Moves between items:
state | q g y u
J332 | J585 J354 J649 J334
J278 | J563 J960 J699 J228
J658 | J680 J961 J188 J402
J732 | J430 J636 J846 J680
J151 | J487 J632 J300 J174
J224 | J38 J753 J207 J395
J35 | J334 J546 J716 J191
J450 | J876 J344 J235 J82
J425 | J947 J379 J987 J615
J866 | J658 J430 J636 J323
J393 | J659 J912 J952 J134
J958 | J753 J207 J315 J719
J346 | J580 J323 J680 J667
J172 | J918 J70 J802 J563
J576 | J603 J421 J687 J166
J818 | J70 J802 J487 J960
J430 | J961 J188 J866 J621
J607 | J636 J846 J463 J961
J235 | J608 J450 J264 J357
J82 | J501 J214 J357 J649
J94 | J166 J565 J731 J514
J42 | J576 J615 J388 J94
J695 | J94 J603 J421 J314
J112 | J499 J131 J865 J812
J130 | J207 J315 J590 J769
J467 | J258 J356 J995 J499
J188 | J313 J658 J430 J580
J144 | J995 J497 J671 J865
J75 | J773 J659 J912 J147
J793 | J357 J162 J876 J187
J876 | J118 J793 J608 J501
J20 | J103 J643 J371 J849
J361 | J158 J549 J849 J850
J632 | J818 J812 J151 J918
J952 | J75 J393 J652 J517
J849 | J822 J361 J309 J857
J203 | J235 J147 J134 J793
J912 | J56 J75 J393 J203
J191 | J67 J478 J845 J207
J24 | J395 J719 J769 J995
J995 | J729 J467 J858 J477
J103 | J58 J915 J667 J822
J961 | J346 J313 J658 J371
J713 | J483 J857 J577 J379
J671 | J858 J144 J395 J258
J802 | J174 J172 J818 J804
J987 | J186 J425 J289 J42
J421 | J731 J695 J576 J113
J497 | J467 J858 J144 J112
J652 | J912 J952 J232 J195
J187 | J250 J234 J501 J585
J804 | J931 J563 J960 J533
J940 | J191 J884 J510 J130
J826 | J234 J501 J214 J354
J960 | J22 J804 J278 J426
J487 | J172 J818 J812 J278
J334 | J884 J510 J453 J67
J14 | J130 J67 J478 J753
J565 | J113 J403 J94 J605
J731 | J403 J94 J603 J73
J769 | J975 J24 J38 J858
J195 | J203 J517 J773 J344
J463 | J732 J607 J848 J658
J931 | J228 J839 J22 J463
J848 | J846 J463 J358 J188
J174 | J278 J918 J70 J931
J477 | J300 J499 J131 J818
J388 | J687 J42 J133 J731
J134 | J264 J203 J517 J876
J113 | J73 J314 J166 J952
J753 | J769 J480 J224 J671
J43 | J849 J58 J915 J101
J590 | J958 J130 J67 J38
J478 | J590 J14 J191 J224
J453 | J940 J334 J546 J14
J162 | J82 J118 J793 J234
J673 | J605 J73 J314 J912
J300 | J812 J151 J593 J70
J501 | J85 J187 J826 J796
J719 | J671 J975 J24 J467
J58 | J361 J309 J43 J577
J133 | J615 J388 J76 J603
J499 | J151 J593 J477 J802
J643 | J915 J667 J20 J361
J264 | J344 J235 J147 J118
J533 | J463 J358 J426 J866
J426 | J848 J533 J228 J636
J865 | J477 J112 J258 J632
J773 | J134 J195 J56 J450
J395 | J497 J671 J975 J729
J73 | J232 J514 J673 J75
J147 | J450 J264 J203 J162
J480 | J24 J38 J753 J144
J563 | J839 J22 J804 J358
J403 | J314 J166 J565 J232
J131 | J593 J477 J112 J487
J822 | J577 J158 J549 J935
J796 | J35 J585 J354 J940
J530 | J533 J228 J839 J846
J76 | J42 J133 J947 J695
J687 | J695 J576 J615 J403
J344 | J793 J608 J450 J214
J850 | J289 J483 J857 J947
J357 | J826 J82 J118 J250
J577 | J850 J713 J101 J425
J608 | J162 J876 J344 J826
J379 | J76 J186 J425 J687
J228 | J358 J426 J530 J732
J309 | J549 J849 J58 J713
J214 | J187 J826 J82 J332
J605 | J952 J232 J514 J56
J918 | J960 J699 J174 J839
J166 | J673 J113 J403 J652
J716 | J453 J35 J585 J845
J915 | J309 J43 J103 J158
J580 | J20 J402 J621 J43
J354 | J716 J796 J332 J510
J585 | J546 J716 J796 J884
J250 | J354 J649 J85 J546
J358 | J607 J848 J533 J430
J857 | J935 J850 J713 J186
J232 | J393 J652 J605 J773
J935 | J425 J289 J483 J133
J975 | J144 J395 J719 J356
J371 | J667 J20 J402 J309
J549 | J101 J822 J361 J483
J483 | J987 J935 J850 J76
J593 | J632 J300 J499 J172
J289 | J379 J987 J935 J388
J258 | J131 J865 J729 J151
J101 | J857 J577 J158 J987
J67 | J315 J590 J14 J480
J729 | J112 J258 J356 J300
J314 | J514 J673 J113 J393
J845 | J14 J191 J884 J958
J158 | J713 J101 J822 J289
J315 | J224 J958 J130 J24
J846 | J866 J732 J607 J313
J621 | J371 J580 J323 J915
J510 | J845 J940 J334 J590
J402 | J643 J371 J580 J58
J514 | J652 J605 J73 J659
J22 | J530 J931 J563 J848
J659 | J195 J56 J75 J264
J234 | J649 J85 J187 J716
J38 | J719 J769 J480 J497
J517 | J147 J134 J195 J608
J649 | J796 J332 J250 J453
J323 | J402 J621 J346 J103
J699 | J804 J278 J918 J530
J56 | J517 J773 J659 J235
J70 | J699 J174 J172 J22
J546 | J510 J453 J35 J478
J884 | J478 J845 J940 J315
J812 | J802 J487 J632 J699
J636 | J188 J866 J732 J346
J615 | J421 J687 J42 J565
J118 | J214 J357 J162 J85
J207 | J480 J224 J958 J975
J85 | J332 J250 J234 J35
J603 | J565 J731 J695 J673
J356 | J865 J729 J467 J593
J839 | J426 J530 J931 J607
J313 | J323 J680 J961 J20
J947 | J388 J76 J186 J421
J186 | J133 J947 J379 J576
J858 | J356 J995 J497 J131
J680 | J621 J346 J313 J643
J667 | J43 J103 J643 J549

The rows follow the links: the fewer symbols apart two items are, the more alike their rows tend to be.

Each row is also shifted at random along 4 hidden directions that mean nothing.

Rows with their items:
11	-7	-7	16	5	-34	8	18	-13	-14	24	4	23	-5	-31	3	14	11	-6	5	16	4	14	-31	-15	-16	9	-11	-36	28	7	-11	-24	0	3	-19	-35	-11	20	1	-26	43	-21	-1	38	12	11	-11	-1	4	7	9	26	22	18	16	-14	-19	3	-24	15	-3	16	-8
item: J188
21	15	-16	-11	34	-1	-20	-10	4	-17	-1	22	-34	-17	24	5	-27	16	-42	12	-2	51	39	32	42	-11	-26	36	70	6	-70	13	31	-43	-23	8	79	56	-16	-15	-30	-32	6	28	19	4	4	6	21	-60	23	-20	3	36	-52	-41	48	-31	21	-42	-12	-17	-18	23
item: J995
-134	35	-29	-10	3	16	-6	-10	-8	-20	-30	44	-61	34	27	61	-5	-26	-9	22	-35	16	9	14	12	-4	3	26	44	0	-19	16	1	-10	-23	-5	64	38	-5	31	40	-59	18	49	0	-14	-1	12	5	21	-21	-38	-12	33	-9	-3	15	-10	26	-57	-15	-7	-68	40
item: J546
109	-9	-1	51	-28	36	17	-27	7	4	-55	-16	25	-42	33	-19	14	-20	-1	-12	1	21	-9	10	8	18	-5	37	-5	42	-32	-10	38	36	8	18	-3	20	13	28	27	13	54	-22	-39	-33	-14	-18	-2	31	11	42	-15	-70	-20	-14	35	14	-29	50	-80	11	28	39
item: J315
14	3	7	13	-26	29	-30	-22	-31	5	-61	16	12	-26	21	30	-11	-44	3	0	36	12	-21	-18	-8	45	4	51	25	10	-76	-25	44	-42	12	-5	63	45	55	21	-1	-20	65	8	-53	-39	-38	0	43	0	0	-4	-27	-63	15	-38	5	10	14	11	-51	-15	8	-3
item: J501
-53	-23	37	-21	-18	7	-6	-2	1	34	5	-36	57	-24	-7	-49	-4	-2	12	-24	35	-19	-32	-4	-8	26	-7	-2	-17	-15	-10	-12	18	-4	27	15	-19	-20	8	-31	-29	14	15	-53	-47	2	-22	2	4	-15	16	17	-2	-70	23	-18	-8	28	-10	60	-8	3	46	-19
item: J695
-5	29	-13	13	-11	27	-16	-10	-21	-18	-53	7	29	-11	28	13	-4	-23	-25	10	19	31	-2	11	2	31	-9	61	23	24	-89	-4	43	-33	17	13	52	49	19	1	-19	-23	43	10	-33	-16	-30	4	8	-15	20	-19	11	-34	-19	-38	35	-13	22	-18	-52	-11	-1	29
item: J884
30	46	-27	12	-12	35	17	11	-1	-32	-33	-21	35	41	28	4	19	-19	-3	16	-27	0	-13	24	-22	20	1	24	-31	-1	-1	22	8	20	36	27	-32	-4	-27	-3	8	-14	1	13	-20	5	-9	17	-54	20	-2	-34	34	6	-25	13	15	-11	4	-11	-9	8	-19	19
item: J940
-29	23	8	-23	22	-31	-32	3	7	16	28	47	-30	23	-38	1	-16	52	-30	-14	16	-30	10	2	27	-30	9	-34	64	-28	-12	-19	-17	-21	-47	-17	73	-24	-8	-26	3	-32	-56	-7	23	24	-2	6	42	-24	13	-3	1	17	29	-17	-3	17	45	-50	3	-7	-34	35
item: J850
44	21	-2	15	-27	36	-21	-5	-29	-12	-57	-11	55	-8	23	10	2	-40	0	6	31	8	-25	-8	-25	52	1	54	-9	6	-71	-13	41	-32	41	11	20	28	36	-1	-21	-10	48	2	-53	-21	-39	10	6	-3	10	-19	8	-55	1	-26	9	0	15	10	-39	-9	16	-5
item: J250
-46	-6	-23	-7	23	-2	39	1	27	-17	30	-13	-49	10	23	1	4	1	3	15	-60	30	30	30	19	-29	-18	-10	-9	9	54	43	-18	36	-13	12	-38	11	-49	15	19	2	-9	25	37	8	40	-5	-43	8	-13	-5	5	69	-51	29	18	-26	-31	-7	32	11	-22	5
item: J131
-11	9	-14	18	-4	21	-9	-24	-3	-4	-44	29	-25	-22	32	18	-7	-15	-20	3	-2	35	12	16	29	2	-8	44	53	28	-62	-3	35	-8	-21	3	68	52	10	24	19	-29	43	14	-18	-25	-10	-7	25	0	10	7	-18	-24	-22	-31	39	-1	6	-13	-64	-5	-18	52
item: J130
-21	-18	27	-24	-18	21	0	-3	5	26	4	-34	13	6	4	-17	-1	-17	36	-10	-4	-34	-36	2	-19	23	1	-18	-25	-37	39	2	0	11	21	14	-33	-27	-3	-9	11	-3	9	-20	-39	-5	-12	9	-11	10	-17	1	-19	-35	17	10	-28	29	-19	56	22	8	17	-41
item: J232
97	3	13	-8	-16	30	-10	-5	6	14	-13	-15	-11	26	4	6	-1	-14	38	-3	-13	-45	-33	0	-21	24	11	-21	-10	-53	45	-1	-4	10	11	7	-15	-32	-5	0	35	-19	-2	6	-30	-12	-12	13	-6	19	-31	-10	-26	-14	14	13	-36	28	-7	39	25	5	-7	-41
item: J517
76	-43	7	27	3	-21	7	-5	-10	-1	10	-9	9	-58	-6	-9	-3	-5	1	-1	25	36	20	-25	5	-5	-7	14	-18	40	-19	-12	8	-12	3	-13	-17	27	36	13	-31	51	28	-6	23	-12	11	-24	21	-15	10	33	-9	-7	-9	-6	5	-19	-23	19	-8	-6	49	-26
item: J563
-202	-13	-24	-12	14	1	44	-9	22	-12	13	1	-62	-1	38	19	3	-19	-2	19	-60	48	33	30	29	-28	-23	11	6	32	30	44	-8	34	-22	11	-10	40	-40	35	32	-15	21	27	20	-6	35	-7	-33	23	-13	-3	-8	48	-46	19	32	-24	-29	-14	1	10	-34	36
item: J497
-7	11	16	-42	5	10	-11	7	15	15	22	-16	-9	41	-5	-12	-8	10	21	-4	-17	-46	-23	17	-8	8	1	-34	2	-67	48	12	-15	0	6	13	-12	-39	-34	-28	8	-30	-34	-3	-15	16	-4	22	-16	-9	-15	-26	-5	13	9	12	-27	22	5	17	53	5	-16	-35
item: J673
87	0	11	3	-16	27	-33	-24	-8	18	-38	28	-50	4	9	42	-14	-22	24	-4	1	-26	-17	-11	1	19	16	1	43	-32	-4	-18	11	-14	-21	-14	60	6	29	26	50	-40	24	22	-30	-34	-20	3	42	15	-30	-1	-54	-25	21	-13	-25	29	9	14	-15	-6	-23	-15
item: J608
-73	27	-22	7	-26	33	25	6	-9	-24	-37	-20	25	31	29	19	23	-43	16	19	-29	2	-21	8	-30	25	3	26	-45	8	13	20	2	25	37	19	-43	4	-8	19	22	-9	25	14	-29	-8	-9	11	-49	45	-15	-27	20	-6	-8	23	3	-7	-11	3	-9	9	-17	11
item: J585
0	-3	-11	-14	27	-16	2	13	-7	-26	24	-18	18	-20	9	-12	-13	2	-20	17	12	51	32	10	6	1	-26	29	-3	15	-40	19	14	-40	19	6	-6	38	-8	-24	-70	19	5	18	30	18	12	4	-12	-59	24	-23	28	43	-46	-13	25	-49	3	-20	30	-12	22	-28
item: J818
103	21	-17	27	-5	32	18	-5	12	-16	-29	-20	21	3	29	-17	12	-1	-10	2	-21	14	0	29	3	10	-7	22	-9	14	-11	14	21	29	15	27	-16	6	-24	1	14	-3	11	-3	-14	-3	-1	0	-33	11	10	4	14	-13	-38	-1	32	-3	-12	15	-34	9	0	31
item: J224
-42	20	-4	-8	11	-31	4	20	7	-1	33	16	4	35	-39	-9	13	38	-14	-6	-3	-33	4	-4	-2	-30	15	-41	-6	-7	37	-6	-38	20	-16	-11	-14	-46	-19	-15	5	5	-61	-14	31	30	11	2	-7	11	4	-1	28	27	30	20	-15	8	21	-37	18	5	-22	26
item: J361
-61	2	10	-23	-23	28	-1	7	-13	4	-16	-36	36	16	14	3	3	-41	35	6	2	-17	-40	-7	-37	42	0	12	-43	-29	11	9	7	-9	49	14	-38	-6	8	-7	-11	-6	25	1	-44	-8	-21	18	-26	8	-17	-28	1	-25	10	9	-22	6	-9	35	27	0	14	-48
item: J203
-145	-9	12	-47	8	-1	-36	-23	-3	26	1	53	-105	11	9	61	-35	-17	17	5	-13	-14	0	-2	26	-5	3	-10	81	-46	0	-2	-2	-40	-49	-24	99	24	15	23	44	-70	14	38	-10	-23	-4	9	58	-8	-35	-22	-64	19	20	-18	-22	20	20	-23	19	-14	-55	-13
item: J659
26	-1	5	6	-25	31	-10	-15	-9	9	-38	1	-15	7	16	28	0	-36	31	2	-7	-21	-29	-10	-17	26	13	6	-1	-19	9	-6	8	2	7	-3	10	2	22	25	40	-21	31	14	-36	-31	-17	5	9	30	-29	-4	-34	-29	18	2	-24	24	-7	27	-8	2	-11	-20
item: J793
17	-40	2	27	-1	-29	13	-2	-8	2	14	6	-8	-42	-17	7	6	-4	5	0	15	25	19	-35	-1	-17	3	-1	-24	43	6	-15	-12	3	-11	-26	-22	16	38	28	-10	49	15	0	33	-11	18	-27	20	10	0	35	-11	5	12	9	-9	-15	-19	5	-2	-4	29	-14
item: J358
-29	21	-13	12	-36	40	25	8	-13	-19	-40	-35	51	27	28	7	26	-49	25	15	-17	-4	-32	1	-45	38	5	25	-66	8	11	14	7	25	53	22	-62	-5	-1	15	11	3	30	3	-41	-12	-15	11	-56	44	-15	-22	22	-26	-2	23	-5	-1	-16	24	-8	10	4	-7
item: J649
10	-42	-1	17	1	-3	37	-5	11	-2	14	-33	1	-43	17	-22	6	-14	11	3	-14	40	19	0	6	-8	-17	10	-38	39	22	16	5	26	10	8	-57	22	-4	18	-11	45	30	-5	14	-8	24	-21	-23	5	2	30	-4	6	-35	15	15	-21	-49	40	2	9	38	-16
item: J812
-58	-2	25	-46	5	2	-35	-7	-2	26	10	9	-19	4	-4	0	-27	5	2	-7	17	-22	-15	6	12	12	-5	-8	46	-50	-18	-6	10	-42	-10	-2	57	-3	0	-27	-10	-39	-3	-2	-25	2	-17	17	33	-39	0	-20	-25	-13	14	-27	-12	19	21	6	20	-9	-8	-23
item: J314
132	-47	8	44	-8	-21	16	-4	-4	7	7	-7	8	-51	-18	-10	12	0	13	-8	19	13	10	-36	-5	-13	8	-10	-36	43	17	-22	-7	19	-3	-21	-43	-2	38	26	-1	63	14	-13	25	-15	15	-33	15	18	0	54	-15	-15	10	13	-12	-3	-32	31	-11	3	47	-21
item: J533
68	31	-16	18	-19	35	-5	-6	-7	-13	-46	5	2	26	20	26	7	-23	6	7	-13	-9	-16	8	-15	23	10	21	2	-6	-10	0	12	7	11	9	10	4	2	17	31	-25	17	18	-26	-16	-15	10	-12	27	-13	-18	-2	-12	-4	2	2	6	9	-4	-23	1	-23	14
item: J796
-66	29	-14	5	-22	31	2	6	-25	-25	-47	-18	60	8	29	9	10	-43	-2	15	10	21	-19	5	-28	43	-5	56	-30	19	-55	7	29	-16	49	19	-10	30	12	1	-24	-7	42	9	-42	-10	-27	14	-27	6	9	-32	27	-32	-10	-10	18	-16	9	-4	-27	-4	3	7
item: J716
-29	5	19	-45	9	4	-50	-9	-12	20	-3	23	-31	8	0	23	-34	-4	2	0	22	-16	-11	1	10	20	-3	5	64	-55	-40	-10	18	-64	-11	-8	84	15	12	-21	-12	-54	7	19	-26	-6	-24	21	47	-48	-6	-32	-32	-4	14	-34	-14	13	34	-10	20	-18	-17	-31
item: J393
30	-24	-10	4	25	-25	8	-2	4	-9	30	15	-48	-19	-3	16	-9	7	-3	9	-12	29	38	-6	18	-29	-8	-8	12	15	15	7	-12	-8	-24	-18	3	22	0	16	-7	17	-4	26	50	-1	28	-15	9	-18	-5	6	-11	56	-21	8	1	-28	-10	-21	25	-5	-3	-17
item: J278
25	21	-17	23	-22	36	10	-10	-2	-12	-46	1	-1	19	26	24	15	-29	10	7	-24	-3	-15	9	-12	16	8	19	-9	6	4	6	8	24	9	10	-5	4	-2	28	43	-18	23	14	-26	-22	-9	3	-19	44	-15	-8	-4	-16	-6	10	5	8	-5	4	-31	7	-23	24
item: J35
-36	10	7	2	9	-40	-29	11	-23	-2	11	35	27	-13	-40	-2	-6	30	-37	-8	53	3	13	-26	6	-11	9	5	25	20	-60	-31	-2	-43	-14	-26	47	4	34	-21	-47	12	-19	-13	20	17	-11	-2	46	-29	32	3	22	-9	34	-27	3	-7	42	-47	-18	-18	9	23
item: J103
-33	16	-6	-3	-19	30	-4	-3	-15	-8	-34	-1	-2	24	20	32	4	-40	23	12	-12	-11	-24	-5	-25	28	7	18	-11	-15	1	5	7	-6	19	3	0	8	13	16	23	-25	27	23	-33	-19	-17	12	-11	26	-23	-26	-11	-12	10	7	-14	5	4	4	1	0	-18	-13
item: J82
24	16	-13	30	-25	37	23	-2	-4	-17	-47	-34	62	-10	35	-20	20	-28	-5	2	-1	23	-15	15	-16	30	-9	45	-37	34	-34	10	32	22	43	30	-35	18	-4	4	-7	11	40	-14	-39	-11	-15	0	-39	20	17	2	25	-45	-28	-6	34	-8	-19	29	-50	9	23	24
item: J67
-23	-18	-16	-9	30	-22	16	1	12	-15	37	13	-63	-3	6	19	-9	8	-5	16	-33	34	42	7	23	-34	-13	-9	13	8	30	23	-19	1	-26	-10	-2	25	-20	15	2	4	-12	35	54	6	37	-8	-5	-15	-13	-4	-7	77	-34	16	7	-31	-13	-27	38	-2	-20	-12
item: J172
-72	-18	29	-31	-8	8	-7	-6	8	31	11	-18	6	-5	-3	-21	-7	-1	20	-16	8	-26	-26	2	-1	13	-3	-18	0	-30	20	-2	2	0	5	7	-5	-21	-4	-14	4	-9	4	-25	-32	0	-11	7	5	-6	-5	7	-20	-34	20	-5	-17	29	-10	42	12	4	14	-22
item: J403
-61	0	14	-14	-2	-11	10	6	19	22	30	-4	6	21	-26	-29	9	30	5	-16	-9	-39	-14	6	3	-17	8	-46	-10	-19	50	-1	-27	36	-10	3	-27	-52	-26	-16	19	2	-42	-33	1	20	6	2	-11	18	0	14	6	-8	29	16	-15	28	-3	12	10	14	-5	18
item: J425
-2	-17	17	-10	-22	29	8	-11	10	24	-8	-18	-24	16	9	11	3	-29	51	-4	-26	-40	-35	-5	-19	16	11	-26	-22	-38	68	4	-12	30	5	4	-33	-29	-3	20	53	-13	11	1	-32	-21	-3	5	-13	40	-40	5	-39	-19	18	25	-37	34	-27	54	23	13	-7	-35
item: J773

Start here and follow the symbols in turn, left to right. Where do you end up?
Answer with the item's name.
-43	-4	20	-15	-4	-8	7	6	20	25	26	-11	17	14	-23	-33	8	26	5	-20	-1	-40	-18	5	0	-11	6	-40	-9	-19	42	-3	-19	30	-5	5	-27	-49	-22	-20	13	4	-34	-40	-8	17	1	1	-9	12	3	16	5	-20	27	10	-14	30	-5	22	6	12	5	11
y g y q u: J695
-10	-11	-15	12	16	-40	15	9	3	-11	36	32	-53	14	-29	32	9	17	4	9	-24	-4	29	-23	3	-45	18	-41	-8	15	59	-2	-48	21	-36	-33	-19	-16	2	27	25	20	-35	24	65	9	34	-14	5	26	-22	11	-2	67	15	35	-24	-13	-2	-41	34	3	-25	1
q q y y q y: J313
112	-4	-9	12	18	7	2	-11	13	-8	0	-3	-20	-23	21	-14	-10	15	-18	3	-10	35	30	26	28	-8	-19	17	29	10	-23	10	20	-3	-12	12	18	27	-19	-3	-10	-1	7	7	16	0	11	-8	1	-30	15	9	-3	18	-48	-16	34	-16	-8	1	-11	-1	6	8
u u y g q: J278
-27	16	11	-14	14	-28	-27	9	-1	12	20	26	16	8	-35	-17	-8	42	-29	-14	32	-23	1	-3	12	-14	7	-18	33	-11	-27	-21	-8	-22	-19	-10	41	-22	2	-34	-24	-8	-40	-23	11	25	-11	5	32	-26	25	0	15	-7	30	-21	0	12	36	-33	-8	-7	-5	25
q y q q u: J687
65	13	6	0	-23	32	-20	-4	-18	0	-36	-14	25	11	14	15	-1	-30	20	3	14	-18	-33	-7	-29	43	8	19	-11	-28	-17	-7	20	-20	32	8	2	-2	20	-1	0	-17	25	8	-43	-16	-30	16	-1	3	-13	-22	-11	-33	10	-7	-17	11	9	22	0	-4	5	-34
u u q q: J334
86	33	-20	27	-13	35	11	-4	3	-20	-39	-12	22	17	26	0	15	-12	-5	5	-18	3	-8	22	-9	16	0	24	-9	7	-10	7	17	24	17	23	-10	2	-15	7	20	-12	12	4	-22	-9	-10	8	-32	21	1	-8	16	-15	-24	2	22	0	-2	5	-32	7	-13	28
q y u: J753
-9	-12	-15	-4	19	-17	29	23	1	-26	40	-32	16	-3	0	-12	8	-3	2	18	-15	33	24	1	-13	-8	-15	-1	-52	15	27	26	-17	4	26	6	-70	5	-19	-9	-43	38	-10	14	41	19	28	0	-43	-17	2	-12	32	57	-34	25	3	-43	-21	-6	50	1	21	-37
u g y: J530
58	9	-12	3	24	-39	-12	22	-17	-25	28	16	8	5	-32	10	-1	22	-19	12	20	9	26	-19	-8	-18	5	-7	-6	8	-11	-7	-19	-33	-2	-20	-2	0	12	-16	-44	24	-35	18	51	22	13	1	10	-31	11	-15	29	53	2	4	-7	-32	25	-52	34	-13	3	-21
y y q u: J680
-40	-20	30	-31	-7	8	-23	-16	2	35	1	0	-16	-9	0	-3	-20	-6	20	-14	13	-22	-22	-2	7	14	-1	-10	29	-36	0	-9	10	-17	-9	-3	36	-6	10	-9	9	-25	13	-12	-33	-12	-15	4	32	-12	-10	5	-38	-34	20	-18	-19	31	0	34	7	-4	4	-25
u y g g q: J195
-82	-7	22	-21	-2	-10	-3	2	10	27	21	-7	21	0	-17	-31	-4	22	-2	-19	16	-27	-16	1	5	-3	2	-23	3	-14	8	-8	-5	7	-3	4	-2	-31	-9	-24	-7	0	-19	-38	-14	14	-8	2	6	-4	11	14	3	-30	27	-8	-7	25	4	18	-2	5	11	10
u g g: J603
-108	-35	21	-2	-46	34	25	-9	-10	19	-29	-46	36	-17	22	-1	14	-66	55	-3	-1	-10	-47	-20	-38	41	4	14	-71	5	31	3	10	26	48	11	-67	-3	29	29	18	21	64	-18	-62	-33	-16	-4	-25	47	-26	13	-24	-68	23	18	-26	22	-46	80	-5	11	36	-42
u u g y g: J85
71	-47	8	30	2	-24	3	-10	-11	4	7	6	-5	-60	-10	1	-2	-6	2	-5	28	34	23	-31	8	-11	-2	7	-8	44	-18	-21	5	-10	-11	-22	-5	27	43	23	-20	48	28	-3	25	-17	9	-28	33	-8	7	41	-19	-6	1	-8	0	-16	-21	15	-12	-5	43	-20
u u u q: J667
-117	-7	21	-23	-1	-16	-5	5	3	23	16	0	25	-4	-20	-28	-4	19	-7	-18	22	-18	-13	-3	7	-3	-1	-17	4	-6	-8	-10	-3	-2	-3	0	7	-19	-1	-24	-16	2	-14	-37	-14	15	-8	3	12	-10	18	10	6	-30	28	-14	-4	19	9	7	-5	0	11	15
u y q g q: J94
